Below are the code and all the weights of a small trained network. Each question names an input and a class and asks about switching units off, where a switched-off unit gives its printed mean instead of its output.

import numpy as np


def w(rows, s, z=0):
    codes = np.array(rows[::2]) - 128.0
    scale = np.full(codes.shape[1], s)
    scale[-1] = z or s
    return codes * scale


def norm(h):
    return h / np.sqrt((h * h).mean(-1, keepdims=True) + 1e-5)


def f(y):
    return y / 2 * (1 + np.tanh(0.7978845608 * (y + 0.044715 * y**3)))


def log_softmax(a):
    a = a - a.max(-1, keepdims=True)
    return a - np.log(np.exp(a).sum(-1, keepdims=True))


def net(x, mask):
    res = np.array(x, float).reshape(1, 4) / 4 @ E
    u = 0
    for l in range(2):
        y = f(norm(res) @ A[l][:, :-1].T + A[l][:, -1])
        res = res + np.where(mask[u : u + 15], y, B[l][:, -1]) @ B[l][:, :-1]
        u += 15
    return log_softmax(norm(res)[-1] @ U[:, :-1].T + U[:, -1])


A, B = {}, {}
E = w([
[209,145,42,125,218,144,92],'x0',
[171,128,205,102,109,139,2],'x1',
[202,126,154,130,106,129,144],'x2',
[164,243,99,129,86,133,115],'x3',
],0.002)
A[0] = w([
[67,124,122,132,136,121,166,32],'L0N1',
[113,163,97,134,126,130,60,53],'L0N2',
[51,107,148,138,93,137,197,84],'L0N3',
[158,151,60,125,173,120,183,79],'L0N4',
[61,193,110,135,90,122,148,46],'L0N5',
[52,121,102,132,105,128,227,17],'L0N6',
[139,51,193,122,110,122,117,103],'L0N7',
[219,254,154,121,29,124,112,9],'L0N8',
[115,149,96,183,125,113,69,80],'L0N9',
[109,180,109,117,137,131,57,53],'L0N10',
[48,121,103,125,106,149,213,17],'L0N11',
[65,125,236,122,34,131,155,50],'L0N12',
[174,153,63,127,168,127,200,75],'L0N13',
[153,102,132,125,115,160,121,55],'L0N14',
[91,124,171,123,95,105,130,93],'L0N15',
],0.0055,0.0015)
B[0] = w([
[153,176,101,122,117,87,96,147],'L0N1',
[96,152,159,80,136,131,139,139],'L0N2',
[88,164,175,115,105,76,57,212],'L0N3',
[108,118,104,142,43,154,125,189],'L0N4',
[205,44,138,140,156,84,123,164],'L0N5',
[136,168,72,81,216,70,102,219],'L0N6',
[177,43,139,134,103,117,65,175],'L0N7',
[254,228,134,186,169,162,71,254],'L0N8',
[115,140,160,84,104,121,150,130],'L0N9',
[92,160,153,69,155,140,128,148],'L0N10',
[140,162,82,111,183,59,102,202],'L0N11',
[59,129,77,149,30,191,147,252],'L0N12',
[96,106,80,166,89,181,123,199],'L0N13',
[140,115,117,134,152,109,122,118],'L0N14',
[101,127,131,163,101,142,104,154],'L0N15',
],0.0094,0.0033)
A[1] = w([
[166,48,167,132,160,100,153,38],'L1N1',
[101,135,166,67,152,160,125,132],'L1N2',
[105,99,50,154,125,145,229,4],'L1N3',
[146,110,157,145,99,160,155,78],'L1N4',
[92,184,114,170,98,133,154,99],'L1N5',
[69,146,195,56,182,129,199,90],'L1N6',
[139,135,114,155,107,116,104,199],'L1N7',
[134,125,92,149,149,136,150,128],'L1N8',
[176,130,121,119,188,115,154,158],'L1N9',
[128,126,149,185,94,149,191,2],'L1N10',
[115,129,160,167,94,82,159,111],'L1N11',
[172,43,176,128,153,98,163,61],'L1N12',
[99,157,135,128,185,2,162,18],'L1N13',
[190,204,178,192,153,138,175,10],'L1N14',
[89,91,120,106,100,91,163,115],'L1N15',
],0.0087,0.00096)
B[1] = w([
[114,86,122,134,215,140,159,130],'L1N1',
[166,130,125,196,100,58,176,138],'L1N2',
[217,105,110,50,78,136,198,192],'L1N3',
[72,163,101,123,169,75,130,143],'L1N4',
[175,35,167,124,181,108,96,194],'L1N5',
[128,95,167,211,75,14,182,132],'L1N6',
[33,133,182,49,137,141,239,206],'L1N7',
[157,102,247,60,104,92,66,150],'L1N8',
[38,115,137,139,56,158,75,165],'L1N9',
[97,144,125,88,154,42,74,139],'L1N10',
[101,121,106,126,110,174,120,113],'L1N11',
[99,102,112,144,231,153,163,134],'L1N12',
[120,217,57,88,210,32,65,240],'L1N13',
[150,200,191,143,174,214,161,252],'L1N14',
[162,165,157,155,141,185,85,155],'L1N15',
],0.011,0.0034)
U = w([
[93,43,131,161,254,171,169,142],'0',
[177,241,215,163,146,245,135,180],'1',
[126,122,108,150,117,140,146,2],'2',
[222,74,91,9,59,139,186,151],'3',
[99,209,56,74,175,30,61,172],'4',
[18,87,146,158,9,185,64,147],'5',
[147,114,174,233,80,21,211,114],'6',
],0.0087,0.0055)

Each question gives the input, the list of numbers given to net, and the class t.
The units are the neurons (one row each of A and B). Each row of codes is followed by its name. A weight is (code - 128) times the scale printed after its matrix; where a second scale follows, it is the last column's (A, B and U).
mask holds one flag per neuron, layer by layer. A switched-off neuron (its flag False) gives its mean, the last column of its row in B, instead of its output. The means were averaged over made-up inputs and are rounded, as every weight is.
A unit's drop is (log p(t) with every unit on - log p(t) with that unit switched off) / (log p(t) with every unit on - log p(t) with every unit switched off).
most important unit: the unit with the biggest drop
top k neurons: the k neurons with the biggest drops, biggest first
k most important neurons of layer l: the k neurons of layer l with the biggest drops, biggest first
drop when u is switched off: that unit's drop, to one decimal
input [-8,3,3,1], class 5: most important unit -> L0N12
input [3,-3,-1,5], class 3: top 2 neurons -> L0N13, L0N4
input [1,-1,-7,5], class 6: top 2 neurons -> L0N10, L0N2
input [8,0,5,-4], class 3: top 2 neurons -> L1N3, L0N8
input [-8,0,-6,8], class 1: top 2 neurons -> L0N8, L0N12
input [6,-8,-5,-7], class 3: 2 most important neurons of layer 0 -> L0N13, L0N4
input [6,3,1,-1], class 6: top 2 neurons -> L0N8, L0N12
input [1,-5,2,5], class 3: top 4 neurons -> L0N13, L0N4, L0N3, L1N3
input [1,6,0,-1], class 6: 2 most important neurons of layer 1 -> L1N2, L1N14
input [2,1,-5,-3], class 6: 2 most important neurons of layer 0 -> L0N8, L0N5
input [1,-8,2,4], class 3: top 3 neurons -> L0N13, L0N4, L1N3
input [7,4,-1,-3], class 6: top 2 neurons -> L0N8, L0N5
input [1,-7,8,-5], class 3: top 4 neurons -> L0N13, L1N3, L0N4, L0N8
input [-2,2,-6,4], class 1: top 3 neurons -> L0N8, L1N14, L0N5
input [8,7,2,-7], class 0: top neuron -> L0N8
input [-3,5,-7,3], class 6: 2 most important neurons of layer 0 -> L0N10, L0N2
input [-3,8,-5,-4], class 5: drop when L1N7 is switched off -> 0.0
input [3,0,4,-5], class 0: drop when L0N12 is switched off -> 0.5
input [-7,2,-8,8], class 1: drop when L0N8 is switched off -> 3.5
input [-2,6,8,-4], class 0: most important unit -> L0N7
